Each row has a name. Each piece below is followed by the name of the row it came from. Each question is about the rows just above it. Some pieces are copies with a little noise.

<90>: [ 1.29 -3.39  2.04 -1.60 -1.26  0.65  2.13  0.11  0.54 -1.08 -3.86  0.96
 -2.31 -0.63  1.81  0.67 -0.04 -0.45 -2.43 -1.43  0.37]
<175>: [-0.40  2.92 -0.72  1.77 -2.29 -0.62 -0.17  2.70  2.14 -0.59  2.43  0.16
  5.80  0.00  0.20  3.89 -2.47  3.07  0.00  0.49  2.21]
<189>: [ 1.61 -3.22  1.63 -1.33 -1.31  0.86  1.61 -0.20  0.41 -1.07 -3.84  1.11
 -2.23 -0.73  1.82  0.82 -0.09 -0.38 -2.31 -1.68  0.32]
<63>: [ 8.09 -3.14 -2.59  0.92  3.88  5.36 -0.46 -5.56 -5.38  2.97 -2.89  3.43
 -8.85  1.40  3.05 -5.94  4.40 -3.03  3.62  1.13 -4.93]
[ 1.62 -3.21  1.65 -1.33 -1.30  0.86  1.62 -0.20  0.40 -1.06 -3.85  1.10
 -2.24 -0.72  1.80  0.81 -0.11 -0.39 -2.31 -1.66  0.32]	<189>
[-0.40  2.92 -0.72  1.77 -2.28 -0.64 -0.16  2.72  2.14 -0.58  2.43  0.15
  5.79 -0.01  0.17  3.90 -2.47  3.05  0.00  0.48  2.23]	<175>
[ 1.30 -3.39  2.04 -1.60 -1.26  0.65  2.13  0.12  0.54 -1.07 -3.85  0.97
 -2.31 -0.63  1.81  0.67 -0.05 -0.44 -2.43 -1.43  0.38]	<90>
[ 8.09 -3.14 -2.59  0.91  3.88  5.36 -0.46 -5.56 -5.38  2.98 -2.88  3.44
 -8.85  1.41  3.05 -5.93  4.41 -3.03  3.63  1.12 -4.93]	<63>

<219>: [ 1.37  5.79  4.38  0.08  0.71 -4.27  0.29  2.68 -0.36 -0.68]
<128>: [-1.55  1.40 -1.79 -0.57  0.21 -2.66 -0.19  1.71  1.01  1.76]
<174>: [-1.28  3.49 -0.93  0.66  0.44 -0.62 -0.60  1.33  1.14  2.44]
<189>: [ 1.24  2.69  7.63  3.04  0.68 -0.96 -0.19  0.87 -1.61 -1.13]
<123>: [ 0.44  6.45 -1.37  1.17  0.73  1.08 -0.78  1.00 -2.84 -0.12]
<90>: [-1.78 -5.63  1.23  1.00  0.37 -1.27  0.07 -4.12  4.02  2.64]
[-1.28  3.50 -0.92  0.66  0.44 -0.60 -0.60  1.33  1.14  2.44]	<174>
[-1.80 -5.62  1.24  0.99  0.38 -1.27  0.06 -4.11  4.02  2.64]	<90>

<175>: [ 0.00  4.16  7.15  8.70  0.00  3.57  0.65 -2.99  0.00 -7.90 -6.90 -7.96
 -7.28]
<219>: [ 6.04  0.00  6.33  0.00  0.26 -2.38  0.00 -7.74  0.00 -8.59  0.00  0.00
 -1.51]
<192>: [ 4.89  2.47 -1.07 -4.17 -5.63 -8.54 -7.99 -7.95 -3.99 -3.38 -1.48  0.00
  4.54]
<174>: [-8.58 -6.21 -5.50 -2.79  0.95  3.64  6.48  8.52  7.19  8.52  0.00  3.35
  0.36]
<189>: [-0.87 -4.88 -6.87 -6.32  0.00 -8.74 -5.97  0.00 -0.90  2.42  5.83  4.53
  7.38]
[ 4.89  2.46 -1.08 -4.18 -5.64 -8.54 -7.99 -7.94 -3.99 -3.39 -1.48  0.01
  4.53]	<192>
[-0.87 -4.87 -6.87 -6.33 -0.01 -8.74 -5.96 -0.01 -0.89  2.42  5.81  4.52
  7.40]	<189>

<192>: [-0.40 -0.81 -0.75 -0.55  1.10  0.85 -1.81 -2.26 -0.73  1.14  1.62 -1.47
 -0.58  0.82  1.93 -0.35  0.15 -1.98 -2.98  0.68 -0.89 -1.68  1.17  2.71
  1.29  0.30  0.78 -1.33 -0.03  0.73  0.15]
<199>: [ 0.10  2.10  0.89 -0.36  0.40 -0.78  3.68  2.94 -0.03 -1.01 -5.95  1.27
 -0.53 -1.41 -0.28 -0.29 -0.24  3.00  1.43 -0.19  1.38  0.85 -1.63 -2.01
  0.73  1.45  0.41  0.95 -0.44 -2.34  3.77]
<189>: [ 0.00  1.32 -1.31 -0.54 -1.80  0.64  0.78  1.44 -0.29  4.77  1.39  0.24
 -0.62  3.87 -0.59 -0.13 -0.63 -1.95 -0.04 -0.21 -0.87 -0.54 -0.99  5.35
 -3.28 -1.43  0.22 -1.47 -0.33  2.33 -1.29]
<123>: [ 0.05 -0.41 -2.40 -0.23 -0.84 -0.52 -1.04  0.51 -0.17 -1.46  4.23  0.70
 -0.20  2.62  3.78 -0.35  0.99  1.51 -1.10 -0.29  0.62 -1.06  0.18 -4.19
  1.94  0.08  0.78 -0.29  0.10 -1.30  3.90]
<175>: [ 0.00  1.32 -1.31 -0.54 -0.84  0.64  0.78  1.44 -0.29  4.77  1.39  0.24
 -0.62  3.87 -0.59 -0.13 -0.63 -1.95 -0.04 -0.21 -0.87 -0.54 -0.99  5.35
 -3.28 -1.43  0.22 -1.47 -0.33  2.33 -1.29]
<128>: [-0.40 -0.81 -0.75 -0.67  1.10  0.85 -1.81 -2.26 -0.73  1.14  1.62 -0.49
 -0.58  0.82  1.93 -0.35  0.15 -1.98 -2.98  0.68 -0.89 -1.68  1.17  2.71
  1.29  0.30  0.78 -1.33 -0.03  0.73  0.15]
[-0.40 -0.81 -0.74 -0.67  1.10  0.84 -1.81 -2.24 -0.74  1.14  1.62 -0.49
 -0.57  0.81  1.93 -0.35  0.14 -1.98 -2.98  0.68 -0.89 -1.68  1.19  2.70
  1.30  0.30  0.77 -1.33 -0.01  0.75  0.14]	<128>
[-0.40 -0.81 -0.76 -0.55  1.10  0.84 -1.81 -2.26 -0.72  1.14  1.62 -1.48
 -0.58  0.82  1.93 -0.35  0.15 -1.98 -2.97  0.68 -0.89 -1.69  1.16  2.71
  1.29  0.30  0.78 -1.33 -0.02  0.73  0.14]	<192>
[ 0.00  1.32 -1.30 -0.54 -1.80  0.64  0.77  1.43 -0.28  4.78  1.39  0.24
 -0.62  3.88 -0.59 -0.12 -0.63 -1.94 -0.04 -0.21 -0.88 -0.54 -0.98  5.35
 -3.27 -1.42  0.22 -1.46 -0.33  2.33 -1.29]	<189>

<138>: [ 0.54 -0.82 -0.08 -1.17  1.61  0.19 -0.86  0.32 -1.55  0.23  0.10 -1.10
  1.84  0.50  0.06  1.41]
<123>: [ 1.06  0.27 -0.15  0.35 -0.59 -0.21 -0.77  0.88 -0.51 -1.97 -0.42 -3.51
 -7.71  1.02 -0.09 -2.17]
<90>: [ 0.54 -0.82 -0.08 -1.17  1.61  0.19 -0.86  0.32 -1.55  0.23  0.10 -1.10
  1.84  0.50 -0.32  3.26]
[ 0.54 -0.83 -0.08 -1.19  1.61  0.21 -0.86  0.32 -1.55  0.24  0.10 -1.10
  1.84  0.48  0.06  1.41]	<138>
[ 0.55 -0.82 -0.08 -1.16  1.60  0.20 -0.86  0.32 -1.55  0.23  0.09 -1.10
  1.83  0.50 -0.33  3.27]	<90>
[ 1.06  0.27 -0.15  0.35 -0.59 -0.21 -0.78  0.88 -0.52 -1.97 -0.41 -3.50
 -7.71  1.03 -0.10 -2.16]	<123>

<90>: [ 0.28  1.89 -0.92 -0.01]
<123>: [-3.48 -2.26  0.25 -2.78]
<175>: [ 1.94  4.44 -4.68 -3.09]
<189>: [-4.71 -3.14 -1.34 -1.73]
<174>: [ 3.47 -0.65 -4.12  4.50]
<192>: [ 2.14  6.40  3.41 -6.41]
<128>: [-2.90 -6.25  0.60 -0.23]
<138>: [-0.97 -4.25  2.67 -2.78]
<219>: [ 2.49  5.19  1.39 -4.80]
<63>: [ 2.87  5.44 -0.85 -1.21]
<215>: [-5.84  0.07  1.60 -0.95]
<199>: [ 2.17  4.33 -0.43 -0.13]
[ 3.46 -0.66 -4.12  4.50]	<174>
[ 2.17  4.33 -0.44 -0.13]	<199>

<128>: [ 0.02  7.01 -4.11 -3.78 -1.19 -0.22 -1.62 -4.85  0.24]
<215>: [ 0.75  1.01  0.33 -0.61 -0.70  1.62 -1.49 -6.08  0.53]
<175>: [ 0.02  7.01 -4.11 -3.78 -1.19 -0.22 -1.62 -4.85 -0.16]
[ 0.76  1.01  0.33 -0.62 -0.70  1.60 -1.49 -6.06  0.53]	<215>
[ 0.02  7.01 -4.10 -3.77 -1.19 -0.22 -1.61 -4.84  0.23]	<128>
[ 0.02  7.01 -4.11 -3.79 -1.19 -0.22 -1.62 -4.85 -0.16]	<175>

<138>: [-0.60 -0.50 -0.23  0.60]
<174>: [-2.20  0.95  2.85 -1.38]
<175>: [ 2.24  1.30 -6.49 -0.66]
<215>: [-2.74  5.74  0.13  7.42]
<192>: [-3.58  3.04 -5.74  1.86]
<90>: [-0.94  2.47 -4.65 -1.92]
<128>: [-1.86 -0.67 -1.23  3.59]
<123>: [-5.00  2.45  0.47 -0.50]
<189>: [-0.70 -1.42 -3.16  1.05]
<199>: [-1.86 -0.67 -1.23  6.50]
<63>: [-0.65 -8.96 -4.83  0.92]
[-3.58  3.03 -5.73  1.87]	<192>
[-2.73  5.74  0.13  7.42]	<215>
[-0.59 -0.50 -0.24  0.61]	<138>

<128>: [ 6.49 -6.53  3.73 -8.79  2.37  3.89 -5.97 -3.11 -2.46]
<138>: [-0.12 -2.97  8.77  7.76 -6.49  4.24 -5.41 -3.94  5.85]
<215>: [-5.54  3.10 -0.76  5.06  6.92 -5.28  6.40  1.60  3.37]
<175>: [-5.23  4.64 -3.84 -5.22  0.85  0.40  1.47  3.29  4.41]
[ 6.49 -6.54  3.72 -8.79  2.35  3.89 -5.96 -3.10 -2.47]	<128>
[-0.13 -2.97  8.77  7.76 -6.49  4.24 -5.41 -3.93  5.85]	<138>
[-5.54  3.10 -0.76  5.06  6.92 -5.28  6.41  1.61  3.36]	<215>

<192>: [-1.15 -3.21 -7.15  6.71]
<215>: [-4.78  0.60 -4.82  4.97]
<123>: [ 2.21  1.32 -4.77  1.06]
<63>: [-1.37 -3.64 -4.22  5.72]
<174>: [ 2.89 -7.54 -0.02  5.12]
<175>: [ 3.70 -2.03 -5.56 -0.17]
<189>: [-3.02 -0.04  4.11 -0.49]
<219>: [-4.47  1.63  1.42  1.24]
<90>: [ 3.78  6.35 -3.47 -5.14]
<138>: [ 4.23  2.36 -5.19 -0.09]
<199>: [-3.39  6.86 -2.94  2.78]
<128>: [ 4.09 -0.96 -0.09 -4.22]
[-4.78  0.61 -4.82  4.98]	<215>
[ 2.20  1.32 -4.77  1.05]	<123>

